Below is a small trained network, with its code and all its weights. Each question gives an input and a target symbol and asks what happens when units are switched off, that is, made to give their printed mean instead of their output.

import numpy as np


def w(rows, s, z=0):
    codes = np.array(rows[::2]) - 128.0
    scale = np.full(codes.shape[1], s)
    scale[-1] = z or s
    return codes * scale


def norm(h):
    return h / np.sqrt((h * h).mean(-1, keepdims=True) + 1e-5)


def f(y):
    return y / 2 * (1 + np.tanh(0.7978845608 * (y + 0.044715 * y**3)))


def softmax(a):
    e = np.exp(a - a.max(-1, keepdims=True))
    return e / e.sum(-1, keepdims=True)


def log_softmax(a):
    a = a - a.max(-1, keepdims=True)
    return a - np.log(np.exp(a).sum(-1, keepdims=True))


def net(x, mask):
    ids = ['αγδεθλμσ'.index(c) for c in x.split()]
    T = len(ids)
    res = E[ids] + P[:T]
    u = 0
    for l in range(2):
        r = norm(res)
        for j in range(2):
            rows = slice(2 * j, 2 * j + 2)
            q, k, v = (r @ M[l][rows].T for M in (Q, K, V))
            z = softmax(np.where(np.tri(T) > 0, q @ k.T / 2**0.5, -1e9)) @ v
            o = O[l][rows]
            res = res + np.where(mask[u + j], z, o[:, -1]) @ o[:, :-1]
        u += 2
        y = f(norm(res) @ A[l][:, :-1].T + A[l][:, -1])
        res = res + np.where(mask[u : u + 8], y, B[l][:, -1]) @ B[l][:, :-1]
        u += 8
    return log_softmax(norm(res)[-1] @ U[:, :-1].T + U[:, -1])


Q, K, V, O, A, B = {}, {}, {}, {}, {}, {}
E = w([
[254,135,131,139,122,158,136,109,143,178],'α',
[157,146,113,69,115,101,106,208,206,146],'γ',
[131,95,176,80,76,27,105,191,183,194],'δ',
[156,77,177,109,71,115,149,174,161,223],'ε',
[210,137,163,112,113,94,50,108,64,99],'θ',
[157,141,140,51,153,157,193,238,120,55],'λ',
[133,101,191,108,20,116,126,144,68,123],'μ',
[133,101,90,145,80,166,118,168,170,64],'σ',
],0.004)
P = w([
[200,73,80,187,117,119,106,179,31,158],'0',
[230,102,216,130,137,11,177,114,227,70],'1',
[152,195,66,130,116,94,64,211,109,196],'2',
[152,26,103,151,101,182,108,168,46,113],'3',
[136,143,220,158,125,66,155,101,221,42],'4',
[78,237,76,94,131,138,41,160,127,186],'5',
[82,53,124,129,109,227,85,120,71,100],'6',
[58,170,211,138,122,122,130,48,214,44],'7',
[2,240,104,78,148,184,61,139,144,150],'8',
],0.0041)
Q[0] = w([
[139,155,130,78,131,116,89,210,122,198],'0.h0',
[126,222,109,27,101,174,14,255,99,227],'0.h0',
[190,201,216,57,11,150,72,180,185,112],'0.h1',
[165,141,194,150,113,106,177,93,193,94],'0.h1',
],0.0067)
K[0] = w([
[29,109,144,138,67,193,156,114,129,100],'0.h0',
[20,122,130,116,98,213,141,86,148,83],'0.h0',
[2,196,137,64,130,193,132,100,84,116],'0.h1',
[129,198,41,146,135,112,79,113,132,196],'0.h1',
],0.0077)
V[0] = w([
[80,108,130,167,32,171,92,77,144,111],'0.h0',
[129,72,113,188,222,164,98,116,213,185],'0.h0',
[186,194,135,179,141,132,62,35,109,155],'0.h1',
[135,110,59,181,76,253,144,141,182,47],'0.h1',
],0.0031)
O[0] = w([
[188,99,93,102,41,156,99,104,122,142,117],'0.h0',
[127,84,154,129,178,158,92,200,100,119,6],'0.h0',
[126,155,253,170,108,147,109,199,194,95,63],'0.h1',
[100,170,118,176,173,95,162,126,78,147,89],'0.h1',
],0.0045,0.0018)
A[0] = w([
[130,176,164,92,115,105,63,143,209,167,24],'0.n0',
[46,101,103,79,94,40,143,167,187,149,137],'0.n1',
[112,216,107,80,213,112,172,158,201,81,49],'0.n2',
[120,139,111,107,85,180,195,162,35,190,2],'0.n3',
[107,98,1,173,106,150,96,163,77,138,76],'0.n4',
[154,103,119,225,106,201,129,114,60,115,37],'0.n5',
[113,110,124,76,138,166,107,156,51,43,71],'0.n6',
[105,203,153,141,225,62,156,124,154,176,172],'0.n7',
],0.0045,0.0019)
B[0] = w([
[94,127,156,126,235,147,201,162,77,58,223],'0.n0',
[239,177,130,167,158,160,93,55,85,124,235],'0.n1',
[150,82,153,166,70,116,106,61,114,200,176],'0.n2',
[108,167,169,101,80,118,185,186,113,129,179],'0.n3',
[167,116,252,132,111,146,91,176,252,107,251],'0.n4',
[99,100,124,157,165,188,174,75,106,109,152],'0.n5',
[107,165,126,170,161,61,84,130,131,68,165],'0.n6',
[38,70,164,205,33,151,91,159,96,108,157],'0.n7',
],0.0041,0.0024)
Q[1] = w([
[105,92,65,120,187,138,145,174,97,187],'1.h0',
[81,100,96,174,145,201,65,206,48,123],'1.h0',
[128,129,49,152,128,208,66,224,57,158],'1.h1',
[145,253,202,115,105,194,44,165,168,101],'1.h1',
],0.0069)
K[1] = w([
[194,57,175,151,127,107,158,155,174,144],'1.h0',
[112,21,187,162,116,117,115,112,154,20],'1.h0',
[148,55,142,169,149,121,135,88,127,49],'1.h1',
[2,158,128,111,130,186,87,83,150,57],'1.h1',
],0.0075)
V[1] = w([
[170,64,229,100,116,76,173,78,124,147],'1.h0',
[155,154,136,107,160,49,27,96,68,90],'1.h0',
[118,84,92,193,203,152,173,105,255,190],'1.h1',
[69,158,59,140,108,157,68,118,165,33],'1.h1',
],0.0034)
O[1] = w([
[16,190,130,176,183,127,156,155,139,122,203],'1.h0',
[115,148,104,104,147,79,110,99,168,245,193],'1.h0',
[131,137,252,129,49,136,73,42,186,153,2],'1.h1',
[214,99,186,187,139,21,168,205,157,146,68],'1.h1',
],0.0044,0.0026)
A[1] = w([
[121,168,36,92,127,131,114,120,110,176,119],'1.n0',
[144,117,52,101,182,81,189,75,140,102,58],'1.n1',
[134,60,62,211,134,86,130,73,29,133,32],'1.n2',
[88,174,130,84,152,103,92,68,173,99,118],'1.n3',
[48,145,138,255,49,86,145,127,64,142,104],'1.n4',
[173,20,138,173,114,72,69,83,111,158,101],'1.n5',
[117,117,96,139,162,178,195,82,98,43,100],'1.n6',
[183,142,159,111,105,56,115,204,198,157,3],'1.n7',
],0.0061,0.003)
B[1] = w([
[170,90,172,104,113,110,164,65,134,62,251],'1.n0',
[74,88,158,72,139,135,99,206,114,128,186],'1.n1',
[44,254,166,105,152,250,28,95,238,108,155],'1.n2',
[114,85,114,189,97,210,152,137,121,185,182],'1.n3',
[22,58,56,161,139,28,130,52,174,125,197],'1.n4',
[153,146,129,22,117,129,208,89,74,71,167],'1.n5',
[180,189,131,168,162,87,125,93,97,171,214],'1.n6',
[131,189,51,165,54,113,44,147,156,166,254],'1.n7',
],0.0057,0.0025)
U = w([
[179,158,133,208,161,207,144,62,73,173,115],'α',
[153,180,81,153,59,101,49,185,169,181,150],'γ',
[204,117,98,34,67,112,170,79,102,93,129],'δ',
[77,16,133,104,105,204,130,186,128,193,203],'ε',
[62,204,181,45,161,216,86,109,158,103,69],'θ',
[123,154,126,116,221,77,156,233,82,113,127],'λ',
[47,100,70,161,119,67,135,54,134,109,225],'μ',
[149,93,253,196,111,118,115,155,188,37,3],'σ',
],0.006,0.0014)

Each question gives the input, a string of symbols that net reads in full, and the target symbol t.
The units are the heads (2 rows each of Q, K, V and O) and the neurons (one row each of A and B). Each row of codes is followed by its name. A weight is (code - 128) times the scale printed after its matrix; where a second scale follows, it is the last column's (O, A, B and U).
mask holds one flag per unit, layer by layer, with each layer's heads first. A switched-off unit (its flag False) gives its mean, the last column of its rows in O or B, instead of its output. The means were averaged over made-up inputs and are rounded, as every weight is.
A unit's drop is (log p(t) with every unit on - log p(t) with that unit switched off) / (log p(t) with every unit on - log p(t) with every unit switched off).
The circuit of an input: a set's keep is (log p(t) with only the set's units on - log p(t) with every unit switched off) / (log p(t) with every unit on - log p(t) with every unit switched off). Starting from the 12 units with the biggest drops (on a tie, the unit counted first), units are removed one at a time, each time the one whose removal leaves the highest keep (on an exact tie, the one counted first), for as long as the keep stays at least 0.8.
units of the circuit, in order: the units of the circuit, biggest drop first
most important unit: the unit with the biggest drop
top k neurons: the k neurons with the biggest drops, biggest first
heads that matter: for each layer, one digit per head in row order, 1 if its drop is at least 0.15 and else 0, layers parted by /
input θ μ σ σ ε γ λ, target λ: heads that matter	00 / 00
input α ε σ μ θ δ μ ε, target ε: top 2 neurons	[0.n4 0.n0]
input μ θ μ ε μ ε λ μ, target α: heads that matter	00 / 00
input δ α μ λ μ λ σ μ σ, target γ: units of the circuit, in order	[1.h1 1.n7]
input μ μ μ θ γ γ, target λ: top 2 neurons	[0.n0 0.n5]
input σ λ α μ ε α λ δ, target σ: units of the circuit, in order	[0.h1 0.n0 1.h0]
input δ λ σ λ σ μ σ γ γ, target γ: heads that matter	10 / 01
input α δ σ σ δ ε μ θ α, target δ: units of the circuit, in order	[0.h0 1.n0]
input ε γ δ γ δ σ γ α, target μ: top 2 neurons	[1.n4 0.n4]
input δ λ σ μ γ λ, target δ: units of the circuit, in order	[1.n0 0.n2]
input α λ λ γ θ ε μ, target μ: most important unit	1.n4
input γ ε μ θ ε, target λ: units of the circuit, in order	[1.h1 1.n1]
input μ δ γ σ δ, target δ: heads that matter	00 / 10
input ε λ λ γ γ λ λ ε, target θ: heads that matter	00 / 11
input μ δ σ σ σ, target μ: heads that matter	01 / 00
input γ μ σ α γ λ γ, target γ: top 2 neurons	[0.n4 1.n7]
input δ λ ε θ γ, target α: heads that matter	00 / 01
input ε σ γ σ ε δ θ σ, target ε: most important unit	1.h0
input δ λ μ ε γ θ, target λ: heads that matter	00 / 11
input μ γ ε λ σ, target α: heads that matter	00 / 01
input λ γ λ θ ε θ θ λ θ, target μ: most important unit	0.n7
input δ σ λ γ α, target θ: top 2 neurons	[1.n2 0.n4]
input ε μ ε γ ε μ γ δ, target λ: heads that matter	01 / 01
input ε μ α, target δ: units of the circuit, in order	[1.n0 1.h1]
input μ γ ε μ λ σ γ γ, target μ: top 3 neurons	[0.n4 1.n4 0.n7]
input λ μ μ α θ θ, target λ: units of the circuit, in order	[0.n0 1.h1 0.h1]
input γ θ ε θ μ, target α: most important unit	1.h1
input λ λ δ α γ, target ε: heads that matter	01 / 11
input μ γ μ σ ε λ δ, target δ: heads that matter	00 / 00
input δ σ μ θ μ θ, target δ: top 2 neurons	[1.n0 0.n4]
